Here is a tiny trained network, its code and every weight. The questions are about switching its units off for an input and a class, where a switched-off unit gives its printed mean instead of its output.

import numpy as np


def w(rows, s, z=0):
    codes = np.array(rows[::2]) - 128.0
    scale = np.full(codes.shape[1], s)
    scale[-1] = z or s
    return codes * scale


def norm(h):
    return h / np.sqrt((h * h).mean(-1, keepdims=True) + 1e-5)


def f(y):
    return np.maximum(y, 0)


def log_softmax(a):
    a = a - a.max(-1, keepdims=True)
    return a - np.log(np.exp(a).sum(-1, keepdims=True))


def net(x, mask):
    res = np.array(x, float).reshape(1, 6) / 4 @ E
    u = 0
    for l in range(2):
        y = f(norm(res) @ A[l][:, :-1].T + A[l][:, -1])
        res = res + np.where(mask[u : u + 16], y, B[l][:, -1]) @ B[l][:, :-1]
        u += 16
    return log_softmax(norm(res)[-1] @ U[:, :-1].T + U[:, -1])


A, B = {}, {}
E = w([
[101,151,119,103,214,254,158,66,94,144,77,147],'x0',
[32,131,135,147,217,76,99,155,103,154,178,180],'x1',
[145,78,175,146,87,170,151,122,155,169,167,203],'x2',
[118,112,107,149,84,114,71,46,100,121,99,163],'x3',
[140,104,145,183,130,136,170,144,66,129,120,110],'x4',
[97,202,177,117,70,159,101,129,99,125,169,105],'x5',
],0.0087)
A[0] = w([
[123,77,159,106,107,166,119,99,204,158,178,199,12],'0.n1',
[120,157,92,41,160,179,77,116,194,119,110,176,118],'0.n2',
[41,152,111,108,194,110,70,133,127,167,169,203,20],'0.n3',
[191,128,92,67,80,188,91,108,199,137,102,86,15],'0.n4',
[132,130,89,147,112,128,12,66,114,77,101,176,28],'0.n5',
[95,195,171,107,111,182,103,104,86,200,129,101,89],'0.n6',
[113,116,131,142,94,77,96,46,110,103,119,145,54],'0.n7',
[86,112,147,136,94,120,85,45,78,102,86,151,39],'0.n8',
[159,41,4,146,191,98,133,124,161,128,48,193,3],'0.n9',
[129,81,169,255,130,122,180,150,4,78,90,94,25],'0.n10',
[131,101,114,161,116,102,85,34,105,132,108,175,46],'0.n11',
[114,145,95,10,117,71,61,116,253,120,159,139,81],'0.n12',
[87,198,165,146,93,156,48,131,116,105,167,114,33],'0.n13',
[148,163,141,69,199,171,179,227,205,134,198,75,18],'0.n14',
[85,191,35,117,162,88,105,109,104,35,92,62,16],'0.n15',
[169,135,116,127,93,140,148,113,157,142,101,112,56],'0.n16',
],0.0084,0.0066)
B[0] = w([
[155,118,210,112,117,133,93,140,118,204,94,131,186],'0.n1',
[94,123,130,255,158,179,128,95,115,137,124,65,228],'0.n2',
[107,121,149,128,108,56,192,91,57,77,76,163,223],'0.n3',
[106,107,157,146,100,73,202,98,69,83,67,140,202],'0.n4',
[136,198,73,113,101,141,184,189,106,171,110,149,193],'0.n5',
[130,80,117,83,140,133,142,118,209,104,185,109,206],'0.n6',
[115,148,70,102,95,167,128,230,151,123,123,146,178],'0.n7',
[126,197,62,104,124,171,156,195,124,146,131,178,181],'0.n8',
[94,103,139,42,117,132,171,114,254,126,202,82,226],'0.n9',
[62,150,106,206,84,134,133,78,137,195,116,70,200],'0.n10',
[147,171,67,114,133,143,170,192,156,154,124,184,185],'0.n11',
[89,114,114,244,110,137,127,109,109,160,134,55,254],'0.n12',
[105,99,137,63,109,117,156,97,212,124,181,106,187],'0.n13',
[124,190,15,107,79,151,159,222,148,162,72,203,227],'0.n14',
[185,127,185,60,157,96,71,138,130,207,80,89,210],'0.n15',
[74,114,147,117,132,70,154,121,72,87,120,168,164],'0.n16',
],0.0083,0.0056)
A[1] = w([
[115,124,160,110,128,124,165,152,187,79,183,96,125],'1.n1',
[135,166,126,85,248,223,136,58,121,73,103,161,48],'1.n2',
[152,64,150,194,89,172,144,136,121,184,157,194,107],'1.n3',
[97,80,99,154,130,155,126,125,141,141,77,68,136],'1.n4',
[173,92,238,139,107,173,114,108,117,172,155,246,76],'1.n5',
[108,212,164,49,73,150,114,123,99,81,206,107,54],'1.n6',
[169,122,112,169,73,4,37,185,159,65,187,124,68],'1.n7',
[87,134,142,129,179,52,149,119,111,131,101,179,3],'1.n8',
[98,135,100,219,165,185,114,91,133,187,141,97,81],'1.n9',
[244,121,130,127,75,153,149,78,90,2,79,99,70],'1.n10',
[94,181,156,89,86,159,98,114,107,105,204,100,25],'1.n11',
[108,155,123,92,134,108,133,129,89,143,147,140,89],'1.n12',
[84,147,103,126,174,54,129,115,80,130,191,186,91],'1.n13',
[60,107,160,152,192,83,79,150,109,94,151,172,29],'1.n14',
[136,106,119,125,175,139,155,214,172,107,130,117,105],'1.n15',
[175,148,112,62,191,76,28,120,72,89,87,67,60],'1.n16',
],0.0089,0.0048)
B[1] = w([
[114,105,102,110,152,123,90,61,143,103,130,156,203],'1.n1',
[210,37,123,173,100,153,55,168,57,91,183,165,200],'1.n2',
[117,182,116,113,169,107,93,132,106,138,113,73,241],'1.n3',
[112,159,166,133,139,104,105,126,137,127,186,157,238],'1.n4',
[164,175,149,71,183,77,70,176,155,161,69,62,201],'1.n5',
[138,75,93,109,176,105,144,111,187,150,126,139,179],'1.n6',
[179,81,133,149,193,254,96,117,55,90,153,172,254],'1.n7',
[158,138,178,109,68,147,142,106,152,84,117,107,168],'1.n8',
[124,137,123,187,84,102,98,124,113,105,173,95,217],'1.n9',
[51,159,181,101,131,65,175,125,112,74,117,190,195],'1.n10',
[133,108,87,124,190,114,153,74,213,148,160,143,162],'1.n11',
[177,90,127,115,89,128,142,125,145,131,89,144,153],'1.n12',
[151,158,163,109,68,108,194,116,120,87,75,143,195],'1.n13',
[79,133,165,121,60,116,173,66,109,66,90,100,160],'1.n14',
[133,140,100,95,98,129,87,73,137,137,130,154,200],'1.n15',
[146,147,201,94,157,125,103,167,153,202,94,132,165],'1.n16',
],0.0094,0.0059)
U = w([
[96,131,200,91,92,78,231,106,92,46,63,174,244],'0',
[136,185,5,98,95,174,163,229,130,174,99,211,144],'1',
[165,149,200,73,188,95,64,154,139,219,73,66,53],'2',
[177,42,132,171,150,206,79,118,51,67,201,166,126],'3',
[107,51,98,65,149,112,173,50,248,120,193,133,129],'4',
[61,157,121,241,97,127,146,91,117,162,162,67,67],'5',
],0.013,0.0012)

Each question gives the input, the list of numbers given to net, and the class t.
The units are the neurons (one row each of A and B). Each row of codes is followed by its name. A weight is (code - 128) times the scale printed after its matrix; where a second scale follows, it is the last column's (A, B and U).
mask holds one flag per neuron, layer by layer. A switched-off neuron (its flag False) gives its mean, the last column of its row in B, instead of its output. The means were averaged over made-up inputs and are rounded, as every weight is.
A unit's drop is (log p(t) with every unit on - log p(t) with that unit switched off) / (log p(t) with every unit on - log p(t) with every unit switched off).
The circuit of an input: a set's keep is (log p(t) with only the set's units on - log p(t) with every unit switched off) / (log p(t) with every unit on - log p(t) with every unit switched off). Starting from the 12 units with the biggest drops (on a tie, the unit counted first), units are removed one at a time, each time the one whose removal leaves the highest keep (on an exact tie, the one counted first), for as long as the keep stays at least 0.8.
circuit, biggest first: the units of the circuit, biggest drop first
unit that matters most: the unit with the biggest drop
top k neurons: the k neurons with the biggest drops, biggest first
k most important neurons of layer l: the k neurons of layer l with the biggest drops, biggest first
input [8,-6,5,-5,-1,-1], class 3: circuit, biggest first -> (1.n2)
input [-7,-5,8,-1,-1,3], class 2: top 2 neurons -> (1.n5; 0.n1)
input [3,5,-3,7,-6,-6], class 1: top 3 neurons -> (0.n5; 0.n11; 0.n8)
input [-8,4,-8,3,4,-2], class 2: top 2 neurons -> (0.n15; 1.n16)
input [2,0,-2,0,4,-3], class 5: top 2 neurons -> (0.n10; 1.n9)
input [6,5,-5,2,4,-1], class 3: 2 most important neurons of layer 0 -> (0.n4; 0.n16)
input [0,7,1,2,7,7], class 0: 3 most important neurons of layer 0 -> (0.n3; 0.n9; 0.n12)
input [-4,-4,-8,-5,7,-6], class 2: top 2 neurons -> (0.n15; 0.n12)
input [-6,8,5,1,8,6], class 0: top 2 neurons -> (1.n13; 0.n12)
input [-7,8,6,4,-8,7], class 0: top 2 neurons -> (0.n3; 1.n13)
input [7,5,2,-2,-5,6], class 3: 2 most important neurons of layer 0 -> (0.n2; 0.n9)
input [-3,3,-7,6,1,1], class 2: 2 most important neurons of layer 0 -> (0.n15; 0.n14)
input [-6,6,-5,5,1,7], class 4: 2 most important neurons of layer 0 -> (0.n13; 0.n4)
input [8,2,8,-1,7,2], class 2: circuit, biggest first -> (1.n5)
input [4,2,2,-6,6,4], class 1: top 2 neurons -> (0.n14; 0.n12)
input [-3,-3,6,-7,-3,8], class 4: top 3 neurons -> (0.n13; 1.n6; 1.n1)
input [4,-6,4,-1,7,8], class 4: 2 most important neurons of layer 0 -> (0.n6; 0.n12)
input [1,0,-3,6,-7,-6], class 5: 2 most important neurons of layer 0 -> (0.n12; 0.n2)
input [6,-7,-7,-1,-4,8], class 4: 2 most important neurons of layer 1 -> (1.n6; 1.n11)
input [-6,6,-4,-6,5,-1], class 0: unit that matters most -> 1.n13
input [-3,6,6,1,-3,1], class 0: top 3 neurons -> (0.n3; 1.n14; 1.n13)
input [6,-7,5,6,0,8], class 4: top 3 neurons -> (0.n6; 1.n6; 0.n3)
input [5,1,-5,6,-8,8], class 4: 4 most important neurons of layer 0 -> (0.n13; 0.n6; 0.n10; 0.n14)
input [-3,0,5,-6,6,5], class 1: 2 most important neurons of layer 0 -> (0.n14; 0.n12)
